Below is a small trained network, with its code and all its weights. Each question gives an input and a class and asks what happens when units are switched off, that is, made to give their printed mean instead of their output.

import numpy as np


def w(rows, s, z=0):
    codes = np.array(rows[::2]) - 128.0
    scale = np.full(codes.shape[1], s)
    scale[-1] = z or s
    return codes * scale


def norm(h):
    return h / np.sqrt((h * h).mean(-1, keepdims=True) + 1e-5)


def f(y):
    return y / 2 * (1 + np.tanh(0.7978845608 * (y + 0.044715 * y**3)))


def log_softmax(a):
    a = a - a.max(-1, keepdims=True)
    return a - np.log(np.exp(a).sum(-1, keepdims=True))


def net(x, mask):
    res = np.array(x, float).reshape(1, 3) / 4 @ E
    u = 0
    for l in range(3):
        y = f(norm(res) @ A[l][:, :-1].T + A[l][:, -1])
        res = res + np.where(mask[u : u + 14], y, B[l][:, -1]) @ B[l][:, :-1]
        u += 14
    return log_softmax(norm(res)[-1] @ U[:, :-1].T + U[:, -1])


A, B = {}, {}
E = w([
[130,254,103],'x0',
[175,95,79],'x1',
[191,137,171],'x2',
],0.0092)
A[0] = w([
[94,114,48,116],'0.n0',
[103,113,205,1],'0.n1',
[112,69,131,110],'0.n2',
[200,125,240,73],'0.n3',
[123,50,172,28],'0.n4',
[119,66,134,87],'0.n5',
[103,153,242,63],'0.n6',
[185,168,170,86],'0.n7',
[255,127,155,93],'0.n8',
[45,160,179,177],'0.n9',
[186,93,74,82],'0.n10',
[115,206,18,133],'0.n11',
[68,90,91,120],'0.n12',
[133,100,136,127],'0.n13',
],0.016,0.0046)
B[0] = w([
[71,81,65,176],'0.n0',
[186,140,124,150],'0.n1',
[153,72,217,188],'0.n2',
[2,64,128,213],'0.n3',
[166,79,155,205],'0.n4',
[174,134,218,185],'0.n5',
[190,148,24,187],'0.n6',
[78,94,190,170],'0.n7',
[52,101,88,207],'0.n8',
[165,101,60,208],'0.n9',
[193,65,86,173],'0.n10',
[148,113,234,254],'0.n11',
[45,129,164,179],'0.n12',
[105,123,148,148],'0.n13',
],0.0091,0.0073)
A[1] = w([
[179,144,151,42],'1.n0',
[154,56,108,32],'1.n1',
[170,104,162,100],'1.n2',
[152,106,153,143],'1.n3',
[87,76,175,137],'1.n4',
[7,169,173,255],'1.n5',
[126,65,152,219],'1.n6',
[148,125,126,103],'1.n7',
[233,112,85,46],'1.n8',
[65,121,127,85],'1.n9',
[147,76,191,183],'1.n10',
[64,133,145,82],'1.n11',
[164,154,186,166],'1.n12',
[153,88,97,76],'1.n13',
],0.015,0.003)
B[1] = w([
[84,88,119,129],'1.n0',
[194,160,138,191],'1.n1',
[97,254,140,166],'1.n2',
[74,220,101,165],'1.n3',
[88,157,92,245],'1.n4',
[120,56,115,239],'1.n5',
[124,178,108,254],'1.n6',
[123,164,125,124],'1.n7',
[74,143,110,142],'1.n8',
[77,45,101,156],'1.n9',
[71,212,99,253],'1.n10',
[119,96,123,156],'1.n11',
[105,136,179,173],'1.n12',
[172,169,162,150],'1.n13',
],0.0084)
A[2] = w([
[195,111,52,196],'2.n0',
[54,175,214,179],'2.n1',
[132,150,63,65],'2.n2',
[151,153,132,98],'2.n3',
[75,107,38,69],'2.n4',
[123,97,184,205],'2.n5',
[110,159,111,4],'2.n6',
[82,81,201,209],'2.n7',
[105,173,91,117],'2.n8',
[99,55,117,98],'2.n9',
[208,65,131,131],'2.n10',
[119,220,118,10],'2.n11',
[119,100,167,145],'2.n12',
[248,86,5,227],'2.n13',
],0.012,0.0028)
B[2] = w([
[2,197,137,151],'2.n0',
[123,91,186,255],'2.n1',
[121,204,96,135],'2.n2',
[90,68,100,124],'2.n3',
[86,125,87,182],'2.n4',
[172,66,114,165],'2.n5',
[93,132,117,123],'2.n6',
[182,76,141,218],'2.n7',
[89,156,159,148],'2.n8',
[179,138,91,169],'2.n9',
[74,103,160,125],'2.n10',
[61,111,118,155],'2.n11',
[210,65,100,148],'2.n12',
[79,208,150,176],'2.n13',
],0.0085,0.009)
U = w([
[175,58,241,161],'0',
[89,27,65,150],'1',
[84,192,72,165],'2',
[76,111,130,133],'3',
[231,164,111,22],'4',
[246,170,99,18],'5',
[236,154,109,45],'6',
[249,174,94,9],'7',
],0.02,0.014)

Each question gives the input, the list of numbers given to net, and the class t.
The units are the neurons (one row each of A and B). Each row of codes is followed by its name. A weight is (code - 128) times the scale printed after its matrix; where a second scale follows, it is the last column's (A, B and U).
mask holds one flag per neuron, layer by layer. A switched-off neuron (its flag False) gives its mean, the last column of its row in B, instead of its output. The means were averaged over made-up inputs and are rounded, as every weight is.
A unit's drop is (log p(t) with every unit on - log p(t) with that unit switched off) / (log p(t) with every unit on - log p(t) with every unit switched off).
The circuit of an input: a set's keep is (log p(t) with only the set's units on - log p(t) with every unit switched off) / (log p(t) with every unit on - log p(t) with every unit switched off). Starting from the 12 units with the biggest drops (on a tie, the unit counted first), units are removed one at a time, each time the one whose removal leaves the highest keep (on an exact tie, the one counted first), for as long as the keep stays at least 0.8.
circuit, biggest first: the units of the circuit, biggest drop first
unit that matters most: the unit with the biggest drop
top k neurons: the k neurons with the biggest drops, biggest first
drop when u is switched off: that unit's drop, to one decimal
input [8,3,-8], class 0: circuit, biggest first => 0.n11
input [4,3,-2], class 0: top 2 neurons => 0.n11; 0.n9
input [-3,-8,7], class 2: top 2 neurons => 0.n6; 0.n1
input [-2,7,-6], class 2: top 3 neurons => 0.n3; 0.n10; 0.n8
input [-2,-8,-6], class 2: top 3 neurons => 0.n9; 0.n3; 0.n6
input [0,-4,4], class 1: top 2 neurons => 0.n3; 0.n7
input [0,5,7], class 1: top 2 neurons => 0.n8; 0.n3
input [5,-6,-7], class 1: top 3 neurons => 0.n11; 0.n9; 0.n5
input [-7,-2,-6], class 0: top 3 neurons => 0.n2; 0.n5; 0.n3
input [-5,-1,6], class 1: top 3 neurons => 0.n3; 0.n8; 0.n11
input [7,8,-8], class 1: top 2 neurons => 0.n0; 0.n11
input [6,-4,-6], class 0: top 2 neurons => 0.n11; 0.n3
input [1,-7,7], class 1: drop when 0.n7 is switched off => 0.5
input [3,7,4], class 2: unit that matters most => 0.n10
input [6,0,-8], class 1: drop when 0.n0 is switched off => 0.5
input [-7,8,-5], class 2: drop when 0.n0 is switched off => 1.2
